Small tables with named rows and columns. After each table, cells are looked up by row and column.

mufipo
cols = vel, zonor, mon, sib, kuz
makik: [8.863, 5.952, 9.372, 7.335, 6.259]
fimo: [7.689, 6.800, 9.372, 4.364, 3.187]
belod: [9.385, 6.096, 9.372, 4.301, 0.858]
buv: [7.511, 8.891, 9.372, 6.285, 0.796]

What is the mon of fimo in mufipo? 9.372
What is the sib of belod in mufipo? 4.301
What is the vel of makik in mufipo? 8.863
What is the zonor of buv in mufipo? 8.891
What is the kuz of makik in mufipo? 6.259
What is the vel of buv in mufipo? 7.511
What is the kuz of belod in mufipo? 0.858
What is the sib of buv in mufipo? 6.285
What is the mon of buv in mufipo? 9.372
What is the zonor of fimo in mufipo? 6.800
What is the zonor of makik in mufipo? 5.952
What is the vel of belod in mufipo? 9.385
What is the mon of makik in mufipo? 9.372
What is the vel of fimo in mufipo? 7.689
What is the sib of fimo in mufipo? 4.364
Which row has the largest kuz? makik

naro =
columns: pir, mizole, kurerem, sopim
botipe: [-63, -74, -52, -99]
ges: [-63, -54, -74, -23]
zeve: [31, 44, -10, 64]

What is the sopim of ges in naro?
-23
What is the pir of zeve in naro?
31
What is the mizole of ges in naro?
-54
What is the kurerem of ges in naro?
-74
What is the pir of botipe in naro?
-63
What is the kurerem of botipe in naro?
-52
What is the pir of ges in naro?
-63
What is the mizole of zeve in naro?
44
What is the mizole of botipe in naro?
-74
What is the sopim of botipe in naro?
-99
What is the kurerem of zeve in naro?
-10
What is the sopim of zeve in naro?
64

Table mufosad
|  | mibuba | dev | lufug |
|---|---|---|---|
| rakufur | -82891 | -25824 | -19155 |
| leromo | -80104 | -45583 | -34927 |
| ganobo | -92712 | -46717 | 6310 |
| viv | -7492 | -18354 | -47934 |
| koradi | -13719 | -36620 | -26052 |
| kob | 91678 | 35317 | -25651 |
| kozap | -72950 | -41060 | -49314 |
| zofen | 13474 | -718 | 8118 |
| tof | 55445 | -17287 | 2435 |
| vom | -59823 | -38277 | 6395 |
| rof | 43540 | -11760 | -1668 |

dev of tof: -17287
lufug of tof: 2435
lufug of leromo: -34927
dev of rakufur: -25824
mibuba of rof: 43540
dev of leromo: -45583
mibuba of koradi: -13719
dev of rof: -11760
mibuba of ganobo: -92712
dev of kozap: -41060
dev of kob: 35317
lufug of zofen: 8118
lufug of rof: -1668
lufug of kozap: -49314
lufug of kob: -25651

modile:
,piripe,pumobop,sor,zos,bab,puvadid,lazip,zibo,fegar
safosal,50,155,96,99,100,133,160,120,119
kamu,147,118,106,133,85,202,72,121,157
bipugo,69,165,130,135,131,137,130,100,75
fiku,166,139,183,119,170,175,111,82,100

What is the lazip of bipugo in modile? 130
What is the piripe of safosal in modile? 50
What is the zos of fiku in modile? 119
What is the pumobop of safosal in modile? 155
What is the zos of kamu in modile? 133
What is the sor of safosal in modile? 96
What is the zibo of kamu in modile? 121
What is the pumobop of kamu in modile? 118
What is the puvadid of bipugo in modile? 137
What is the sor of bipugo in modile? 130
What is the puvadid of kamu in modile? 202
What is the bab of fiku in modile? 170
What is the zibo of safosal in modile? 120
What is the pumobop of bipugo in modile? 165
What is the sor of kamu in modile? 106
What is the puvadid of fiku in modile? 175
What is the sor of fiku in modile? 183
What is the piripe of bipugo in modile? 69

